Below is a small trained network, with its code and all its weights. Each question gives an input and a class and asks what happens when units are switched off, that is, made to give their printed mean instead of their output.

import numpy as np


def w(rows, s, z=0):
    codes = np.array(rows[::2]) - 128.0
    scale = np.full(codes.shape[1], s)
    scale[-1] = z or s
    return codes * scale


def f(y):
    return np.maximum(y, 0)


def log_softmax(a):
    a = a - a.max(-1, keepdims=True)
    return a - np.log(np.exp(a).sum(-1, keepdims=True))


def net(x, mask):
    res = np.array(x, float).reshape(1, 7) / 4 @ E
    y = f(res @ A[0][:, :-1].T + A[0][:, -1])
    res = res + np.where(mask, y, B[0][:, -1]) @ B[0][:, :-1]
    return log_softmax(res[-1] @ U[:, :-1].T + U[:, -1])


A, B = {}, {}
E = w([
[169,142,245,153,77,162,169,137,136,246],'x0',
[56,73,117,225,181,177,88,213,85,179],'x1',
[171,183,85,130,197,46,95,87,76,230],'x2',
[54,63,144,179,80,68,55,22,200,155],'x3',
[122,167,13,162,2,158,148,126,70,143],'x4',
[129,128,128,128,129,130,127,128,130,129],'x5',
[123,127,132,130,124,116,133,132,118,123],'x6',
],0.0067)
A[0] = w([
[90,103,68,135,181,105,105,148,107,56,87],'N0',
[139,147,139,117,137,139,142,95,124,118,64],'N1',
[121,139,159,117,197,98,131,124,138,134,102],'N2',
[112,121,157,120,110,158,142,148,163,81,71],'N3',
[128,119,86,143,67,134,110,110,123,146,51],'N4',
[213,171,150,35,77,87,151,42,150,80,27],'N5',
[58,66,136,186,77,111,63,34,174,155,67],'N6',
[148,140,166,130,112,146,145,142,128,159,87],'N7',
[141,155,110,111,164,64,113,108,96,181,76],'N8',
[149,116,185,145,99,154,134,151,118,193,82],'N9',
[133,86,214,101,201,120,117,119,140,97,67],'N10',
[154,143,132,117,157,152,165,164,101,103,72],'N11',
[131,113,157,112,89,165,146,125,141,78,98],'N12',
[152,142,122,126,173,173,159,194,103,126,53],'N13',
[127,136,186,136,92,135,120,114,117,155,71],'N14',
[148,162,91,104,140,160,172,176,114,132,80],'N15',
[111,85,151,149,100,199,130,164,150,79,75],'N16',
[149,107,91,150,156,116,127,110,113,84,29],'N17',
[148,129,109,123,144,124,133,102,128,130,79],'N18',
[143,134,114,105,154,103,122,119,110,170,32],'N19',
[92,121,148,130,110,157,130,122,144,96,114],'N20',
[182,163,141,89,135,159,130,204,75,99,56],'N21',
[127,132,40,141,9,164,138,127,89,156,111],'N22',
[121,108,151,123,88,164,129,128,164,74,129],'N23',
[143,132,90,141,115,131,141,117,132,151,98],'N24',
[157,144,189,149,85,133,153,141,138,176,55],'N25',
[147,143,98,148,190,91,136,80,114,186,54],'N26',
[144,130,195,132,86,131,137,135,125,180,89],'N27',
[146,114,100,95,133,114,116,125,136,101,80],'N28',
[112,129,64,130,176,128,113,104,150,50,65],'N29',
[144,151,83,141,146,104,120,124,120,171,62],'N30',
[117,127,84,160,80,142,120,146,103,153,92],'N31',
[85,77,102,214,197,182,90,193,104,183,7],'N32',
[118,103,189,132,216,124,133,131,158,110,54],'N33',
[130,95,185,110,174,131,93,127,128,116,71],'N34',
[110,138,91,109,130,108,106,136,132,99,67],'N35',
],0.011,0.0021)
B[0] = w([
[119,117,119,93,121,206,138,68,145,164,197],'N0',
[98,123,132,133,129,123,141,139,130,130,144],'N1',
[146,164,130,134,97,136,130,129,126,83,174],'N2',
[150,122,125,126,96,115,112,135,78,146,175],'N3',
[134,161,131,129,128,117,135,120,134,80,180],'N4',
[44,116,148,171,180,156,139,249,179,170,239],'N5',
[156,90,133,136,220,22,137,81,148,141,253],'N6',
[114,116,108,113,121,152,136,88,124,135,171],'N7',
[180,123,125,127,81,117,89,143,78,143,194],'N8',
[112,124,112,92,126,190,128,78,149,152,198],'N9',
[134,192,121,132,110,122,145,120,140,48,200],'N10',
[135,108,135,133,153,82,109,89,140,127,177],'N11',
[154,124,127,133,95,121,103,153,87,158,181],'N12',
[134,106,130,140,180,64,136,103,145,132,190],'N13',
[113,115,114,105,128,149,138,82,120,130,169],'N14',
[141,120,134,137,170,77,115,97,136,116,186],'N15',
[162,128,122,127,83,106,99,168,68,167,197],'N16',
[123,121,123,111,117,163,125,97,133,134,155],'N17',
[126,118,138,127,113,133,141,129,113,136,143],'N18',
[131,114,127,135,86,106,107,138,97,136,161],'N19',
[156,130,123,127,121,117,109,150,94,149,165],'N20',
[139,101,130,138,156,48,132,78,150,137,202],'N21',
[134,196,142,127,113,136,146,135,146,19,243],'N22',
[158,121,121,130,97,106,104,151,79,156,186],'N23',
[139,138,131,130,111,127,128,134,125,106,155],'N24',
[118,108,108,105,132,191,122,71,126,127,193],'N25',
[163,111,119,125,85,107,117,153,55,142,192],'N26',
[125,114,109,106,125,185,130,70,133,139,191],'N27',
[123,118,121,127,135,168,134,107,138,143,154],'N28',
[116,114,124,106,116,190,144,53,121,157,190],'N29',
[156,118,137,120,89,123,112,144,92,138,172],'N30',
[125,162,133,130,112,136,147,147,146,77,184],'N31',
[55,122,154,151,149,160,139,252,172,179,236],'N32',
[129,171,123,139,102,134,143,135,141,45,193],'N33',
[128,164,125,128,117,122,148,135,134,72,174],'N34',
[133,124,134,110,121,165,126,91,137,142,158],'N35',
],0.021,0.011)
U = w([
[143,232,142,120,88,131,183,105,154,2,64],'0',
[156,76,143,127,211,22,147,42,167,141,155],'1',
[100,98,92,35,106,242,159,16,141,170,85],'2',
[47,121,171,159,141,161,154,214,169,181,255],'3',
[195,120,127,113,38,108,84,146,23,166,64],'4',
],0.0075,0.00086)

Each question gives the input, the list of numbers given to net, and the class t.
The units are the neurons (one row each of A and B). Each row of codes is followed by its name. A weight is (code - 128) times the scale printed after its matrix; where a second scale follows, it is the last column's (A, B and U).
mask holds one flag per neuron, in row order. A switched-off neuron (its flag False) gives its mean, the last column of its row in B, instead of its output. The means were averaged over made-up inputs and are rounded, as every weight is.
A unit's drop is (log p(t) with every unit on - log p(t) with that unit switched off) / (log p(t) with every unit on - log p(t) with every unit switched off).
The circuit of an input: a set's keep is (log p(t) with only the set's units on - log p(t) with every unit switched off) / (log p(t) with every unit on - log p(t) with every unit switched off). Starting from the 12 units with the biggest drops (on a tie, the unit counted first), units are removed one at a time, each time the one whose removal leaves the highest keep (on an exact tie, the one counted first), for as long as the keep stays at least 0.8.
circuit, biggest first: the units of the circuit, biggest drop first
most important unit: the unit with the biggest drop
top k neurons: the k neurons with the biggest drops, biggest first
drop of u: that unit's drop, to one decimal
input [5,-7,6,-2,-8,-3,4], class 0: most important unit : N10
input [-2,-6,4,-7,-5,-5,4], class 1: top 3 neurons : N21, N32, N22
input [-5,6,5,-5,-5,8,1], class 3: top 3 neurons : N32, N6, N22
input [1,4,7,7,8,1,8], class 0: top 2 neurons : N22, N31
input [0,3,0,6,-7,-5,1], class 0: top 2 neurons : N10, N33
input [-7,4,-3,1,5,3,0], class 2: top 2 neurons : N0, N29
input [6,1,6,-7,-7,-3,-4], class 0: top 3 neurons : N6, N33, N10
input [-1,-7,-4,-7,-4,-6,-8], class 1: top 3 neurons : N21, N32, N11
input [2,0,7,6,5,7,7], class 4: top 2 neurons : N26, N8
input [7,4,-6,6,7,-5,-3], class 0: top 4 neurons : N22, N31, N4, N0
input [-3,-7,1,-6,0,5,-1], class 3: top 2 neurons : N5, N6
input [7,-8,8,0,-8,-5,-5], class 0: top 2 neurons : N10, N32
input [-8,8,-4,-6,-6,2,7], class 2: top 2 neurons : N0, N29
input [4,-6,3,1,-3,-3,-8], class 3: circuit, biggest first : N5
input [1,-8,2,5,2,3,5], class 3: drop of N5 : 1.7
input [-8,4,-8,3,5,5,8], class 2: drop of N26 : 0.3
input [-8,-5,-3,-8,6,-4,-5], class 1: drop of N13 : 0.3
